Each row is followed by its class number.
[  17  -82   39  387 -180  -19  264  191 -194  -12   40  -69 -184 -391
 -173  -57  -22   -5 -339  -43   25  327   -5  445 -249  387  168  -12
   71   45   96  -94 -133] => 6
[ 153  243    5  -25    2   88  -33  -57 -218   18  236 -172 -185  246
   93  129 -353  263  338 -133   28  275  199    9   50  172 -202  152
   14  296  -75   44 -211] => 4
[  82  270  204 -123    7  104   59 -158  -11  -54 -295    5 -130   19
  220  121  165  -15   -6  158   66  241  157  284   74 -106   42 -390
 -130  308  244 -137  323] => 10
[ -37   56  138  331 -428   75   -1 -617   -3 -130 -319  -16 -250  127
 -311   41  566 -171  305  239  -38  -33 -236  214 -267  -19   95 -638
 -306  161  154 -208 -165] => 1
[   8  193  168 -260  102   71   53 -188   60 -161 -199   75  -40  -95
  124  153  170 -107  -56   81  130  155   76  111  125 -233  -15 -375
 -216  163  444 -108  471] => 6
[  59  277  241 -246   -6  240   22 -258  120 -120 -245  167   21  -76
  174   93  413  -69  -36  245   20  116  150  266  197 -173  -11 -535
  -56  176  313  -66  442] => 5
[-198  152   27   73  174  306 -122 -276 -202   84  308  133    3  -98
   24   78  250  111  122  -91 -217   97  225 -154  269 -283 -152 -167
  -34   40  323  226 -228] => 1
[ 116   27 -113 -158  134 -101 -214 -319  197   49   86   58   90  280
   88   87  238   81  677 -225  -93 -113   31 -521  303 -547 -295  -91
  -60   10 -380   29  109] => 0
[ -26  -89    7  371 -159  -46  225  214 -194    9   13  -72 -208 -413
 -130  -57  -52   25 -341  -63   25  324  -39  444 -255  439  144  -39
  108   65  116  -78 -149] => 3
[  34  -57   60  287 -159    2  218  252 -217  -15   20 -111 -219 -359
 -126  -30 -101   -8 -382  -29   36  310   17  396 -215  434  126  -22
  128   79  145  -76 -113] => 10
[  98  352  253  -15 -208  309   18    0 -285  -62 -193   92  -79   73
   67  116  153 -202 -565  332 -335  220  365  269  249  -15   -9 -248
  193   94   61   99  -40] => 0
[   8  -86   56  334 -167  -41  221  276 -206  -14   58  -61 -208 -404
 -161  -42  -42  -18 -390  -48    6  304    7  437 -224  414  136    8
  133   30  132  -94 -112] => 5
[  23  152  177  114 -109   31   91 -221  -59 -107 -344   17 -114  -53
   51  142  251    2  -85  195   89  166   40  287   80    5  118 -503
 -136  130  336    9  141] => 1
[ 153  200  -68  274  -74 -111   12 -158  -81 -201   71 -167  -84   53
 -117  145   48  -17 -240  -60 -133  235  285 -122  185   11 -112  -85
  -13  244 -285  -11 -292] => 4
[ 323  376   78   43  -81  184   25  -69  -82  -71 -183   92   17  236
   65  141  141 -104 -256  129 -247  161  368  181  279 -139 -118  -48
  123  173 -304  -23    1] => 9
[ -38  118  179  145  -92  -14  133 -179    3 -169 -285   58 -187 -180
  -20  117  194  -97 -154  166   96  225  -12  345  -24   25   67 -516
 -122  152  461 -142  226] => 5
[   8 -105    4  379 -155  -48  232  233 -197   -3    5  -43 -211 -404
 -143  -45  -10  -19 -340  -56  -20  286  -20  418 -209  368  137  -25
  108   51  126  -65  -85] => 8
[ -88  -70 -124 -120  452  -78 -154  -60  219    3  139  248  161  -46
  131  -76  139  132  686 -302 -226  -77  182 -449  176  -85 -383  181
  125 -132 -175  480  124] => 4
[  33   46  208  435  -49  350  -13 -307 -162  -90 -129  107  -44 -106
 -108   79  313    9   96   61 -179   13  292   88  314 -364 -110 -253
  124 -185  188  268 -362] => 10
[ -61 -116   82  189  -66  136  198  169 -208 -116  257  -50 -285 -227
 -174  -51  -10 -135 -393   63  -25  159  -95  168 -189  231   51   71
 -105  187  366   65   55] => 6
[-267 -170  278  135 -104   81  147 -664  211 -404  152  160  183 -260
 -370  -95   87   27  209  168  293  121   73  210 -283  509 -263 -644
 -277    3  512  -65 -307] => 6
[-129 -142  -15  605  128   14  149 -460  -58  -60  -54  174  -72   73
  -27   97   73   90  611 -113  -99  104  -72    4  -48  185 -205  -83
   -3  -32 -154  155 -539] => 8
[  21 -100   16  343 -156  -22  228  220 -217    0  -19 -103 -221 -372
 -127  -38  -36  -18 -323  -26   33  280  -34  443 -229  361  164   -5
   83   97  153  -41  -75] => 6
[  -6 -115   12  371 -165  -32  232  225 -217    7   28 -111 -231 -422
 -167  -51    0  -33 -371  -58   15  297  -45  443 -247  359  165    3
   92   66  150  -59  -93] => 4
[-119  161  186 -181  116  150 -214 -171  -69   -7  114  196  -93   43
   82  159  361   84  185 -177 -248   64  225 -452  314 -236 -232 -328
  158 -146   60  191 -182] => 3
[  44 -178   -4 -108  217 -129 -178 -271  291 -102  159  206  158  204
  202   39  261  -40  533 -194  -99 -130  170 -465  258 -433 -419   51
 -115   26 -158   48  209] => 7
[   0  -78   46  339 -168  -38  220  195 -187    6   17  -40 -184 -394
 -134  -61  -10   -8 -333  -24  -12  312    0  425 -239  421  150  -17
  110   38   97  -85 -131] => 0
[  -2  164  263 -318   34   44  -76  -70   13  -12 -273   71 -135    0
  267  114  204  -78 -181  223   32  145  101  154  134 -141   22 -533
  -46  204  501   -6  442] => 5
[ -87  -91   78  175  -71   96  168  185 -211 -115  245  -55 -294 -242
 -195  -46  -52 -126 -434   47   -3  180  -88  157 -179  235   48   59
  -85  165  378   39   78] => 2
[  47 -243   56  -14  -94 -310 -116 -329  256 -185  -55 -190  177  332
  -24   39   69  -81  508  -23  114 -190 -107 -330 -206  -32   54 -117
 -415   77  -79 -334  101] => 9
[ -47  -50  109  211 -139  164  200  138 -224 -129  247  -33 -303 -254
 -200  -39  -24 -126 -426   80  -41  185  -65  200 -156  214   59   24
  -87  148  363   -2   18] => 7
[ -59  -54   81  171 -110  136  157  161 -221 -118  229  -79 -300 -255
 -174  -52  -61 -149 -447   56  -53  219  -71  187 -191  259   64   36
  -62  169  350   31   36] => 3
[  64  -60   40  346 -151   -7  244  220 -165    8   24  -41 -178 -328
 -138  -56  -39   35 -339  -31   53  296    9  430 -207  383  146    4
   92   45   41  -95 -128] => 10
[-136  219  229 -122   70   22   86 -210   68 -127 -258  106 -132  -58
  146  112  120  -25  -43  204   98  173   54  272   15   15   -9 -526
  -98  170  469 -102  254] => 6
[  76  -98  207  194 -206  -58   56 -632  224 -162 -115 -142   29  154
 -370  -38  321   22  581   26  154  -32 -148 -131 -287    7   47 -673
 -401  -79   65 -150 -384] => 3
[  11  279  224 -286  -68   47   -3 -250  -16 -136 -314   68  -15  -33
  179  221   95  -66    2  131   94  200  169  263  132  -73  -11 -533
  -94  173  370 -291  319] => 8
[  24  -95   41  359 -139  -20  256  231 -192  -25   29  -68 -202 -376
 -165  -30  -45  -24 -344  -46   25  273  -29  429 -198  379  129    9
  119   43  111  -78  -89] => 9
[ -84  -75   94  192  -66  121  192  169 -174 -134  248  -34 -273 -254
 -214  -56    7 -123 -412   46  -27  163  -78  147 -173  215   44   28
  -92  143  343   16   67] => 2
[ -86 -112   70  234 -112  114  151  160 -213 -119  188  -62 -296 -288
 -215  -39  -24 -136 -409   54  -44  148 -125  149 -183  265   67   10
  -53  127  381   36   36] => 9
[-152  170  342 -311   63  111   67 -178  -53 -135  -83  120  -28 -182
  154  139  133 -100 -176  186   78  171  170  240  140  -69  -26 -490
 -131  195  588 -152  423] => 1
[  40 -242  191  392 -266  210  188 -242 -150 -248  130 -563 -209  -12
 -209  -17  538 -212 -227  223  140  -84 -206  117 -219 -252  331  -63
 -614  211  206  -48 -165] => 4
[ -80 -107   54  196  -81  102  181  193 -193  -98  296  -75 -300 -262
 -206  -79  -53 -123 -395   23  -34  173  -87  144 -197  218   59   95
  -98  180  339   23   31] => 4
[ -78  147    8   93  139  284 -107 -218   12   62  258  173  125 -121
  -48  -60  307  114  317 -140 -255   21  252 -151  255 -444 -189  -23
   72 -119   -8  207  -30] => 3
[   1 -219  -53  413  112    9  138 -287   65  -15  205  169   51  156
  -54  -91  154  203  433  -32   78   36   10   76    6   43  -95   77
 -155  102 -275  238 -187] => 1
[ 230  363  177  190  -87  336  176    0 -459  -77 -149  -82  -98   88
 -111  146  -11  -88 -546  231 -165  288  478  480  234 -104  105  -87
   21  219   13  153 -322] => 0
[ -14  281  437   10  -31  751  263 -538 -143 -179  639  -26   68  134
 -167  -76  -74   27 -331  329   63  278  307  370 -112    5  151 -219
 -493  154  326 -360 -556] => 7
[ -65  -94   76  121  -68  112  155  167 -215 -113  225  -69 -267 -243
 -140  -28  -50 -146 -358   40  -57  161  -65  110 -155  232   27   33
  -83  197  372   36   75] => 8
[ -11  250  300 -110   -9   39   71 -119 -105  -36 -432   96  -99  -73
  165  156  152  -46 -156  203   61  246  178  327   69   32   76 -491
  -53  184  493  -11  224] => 2
[ -62  -54  104  129  -81  126  149  168 -204  -91  218  -36 -259 -263
 -173  -48  -33 -119 -439   70  -52  169  -55  158 -154  199   72   29
  -59  125  344    2   52] => 0
[-111  157  213 -174  139   -7  125 -183   72 -114 -204  172  -57  -91
  149   93  257  -32   60   88  139  164  152  238  107 -175  -45 -400
 -229  244  344  -96  379] => 1
[ -19  -91   27  364 -182  -26  227  158 -199   -1   47  -93 -212 -369
 -162  -56  -24   -3 -284  -46   16  290  -32  399 -239  395  161  -45
   51   80  105  -97 -136] => 1
[ -74  132  205 -170   44  133   27 -177   10  -22 -275  199   41 -164
  193   95  342  -86  -66  144  -25   90  107  193  141 -155   90 -436
 -103  131  354  -99  395] => 1
[ -90  198  214 -110   -2   44   44 -203   66 -112 -156  135  -44 -222
  150  112  300  -76 -119  106  -30  199  159  263  124 -100  -18 -502
  -20  119  312 -240  288] => 4
[-227  132   37 -425  -23  205 -171 -263   87   24   69 -222   15 -173
  134  -51   42 -115   54   98   37   -2 -134  -85 -150  -98   32 -290
 -220  152  316 -331  192] => 10
[ -90  -41  108  114  -86  181  135  128 -193  -96  259  -21 -217 -274
 -161  -63   -4 -139 -436   67  -69  170  -46  141 -138  193   36   27
  -53  117  367   42   40] => 3
[-276 -244 -149  493 -266   37  -11 -821  102 -166   57 -529  -98  189
 -375  -52   86  147  611  147  337 -240 -520 -272 -337  104  229 -507
 -538  215    7 -116 -731] => 1
[ -55  -48   91  149 -102  110  150  183 -201 -100  267  -71 -299 -236
 -183  -45  -30 -122 -438   31  -46  194  -74  127 -163  209   30   33
  -52  161  345   30   52] => 3
[   1  175  169  -19  -50  -44  -11 -241   21   16 -270  117  -28  -42
  149  133  385   -9  -67  172   36  155   28  266   91 -149  120 -481
  -97  114  240 -134  304] => 5
[ -24  -75   28  360 -191   26  234  231 -213  -12   41  -66 -182 -387
 -133  -57  -13  -47 -369  -32  -27  306   -4  433 -222  395  156   31
  117   32   77 -107 -111] => 2
[-333 -454 -124  282  232 -214  -99 -159   87   44   61  192  127  -45
  -14  -24  -59  193  480 -209   75 -180 -154 -383  -70  160 -216   44
   43 -108   96  282 -243] => 6
[ -55  -81  123  219 -122  183  187  157 -257 -118  221  -60 -278 -278
 -217  -38  -25 -155 -441   90  -47  168  -62  237 -164  242   74   28
  -59  151  412   27   20] => 9
[-223  -53  -48  -73  324   68 -144 -163  -42  167  -77 -198  102 -129
  223  -15  227 -132  618 -292 -143  -90  244 -374  205 -899  -84  206
 -220  222   26   65  158] => 1
[ -49  -75  102  106  -79  109  138  184 -198 -106  220  -84 -254 -213
 -143  -36  -40 -137 -380   52  -28  150  -55  125 -155  222   24   72
  -62  176  347   29  100] => 2
[ -60 -117   66  128  -48   34  112  217 -176  -88  270  -53 -289 -231
 -146  -53  -43 -128 -351   12  -52  173  -88   65 -185  243   16   88
  -72  173  335   57  109] => 5
[ -15 -121   37  396 -161  -40  244  203 -221   -5   62  -91 -217 -424
 -189  -59    6  -13 -377  -41    8  307  -25  406 -243  384  175  -21
   73   53  143  -62 -170] => 0
[   8  -79    9  300 -154  -44  238  217 -183   15   75  -40 -179 -364
 -127  -46  -25    3 -324  -47   25  283  -27  390 -196  369  130   12
   93   66   97  -69  -67] => 7
[ 130  339  166   -4 -206  205    8 -142 -188 -128 -179  183  103  110
   57  141  203 -225 -418  295 -295  194  378  243  325 -105   -8 -196
   52   93 -125  -19  114] => 9
[ -47  -68  102  160  -99  144  153  204 -223 -111  219  -66 -293 -251
 -171  -38  -31 -163 -444   69  -64  164  -71  161 -158  213   70   62
  -63  168  393   20  117] => 9
[-155  162  256 -235 -100  -61   40 -194   31 -115  -87 -185  -32  254
    3   39 -172  -25  376  120   23  103  -39 -103 -339  398   72 -332
 -211  181  134 -289   22] => 2
[   9 -124   10  397 -185  -41  208  159 -186    1   20  -37 -179 -374
 -186  -68    2    7 -350  -26   25  283  -30  448 -232  407  175  -67
   84   30   77  -90 -166] => 2
[  20  -57   24  329 -139   46  272  213 -204   -3   43  -66 -170 -375
 -136  -52  -19  -22 -334  -30   -8  277    5  456 -190  396  154   11
  107   78   73  -63 -105] => 1
[  -9  -49   94  341 -161  -19  247  228 -238  -17   54  -84 -242 -342
 -146  -32  -89    6 -381  -31   28  355   24  460 -243  446  124  -19
  114   62  136  -94 -151] => 2
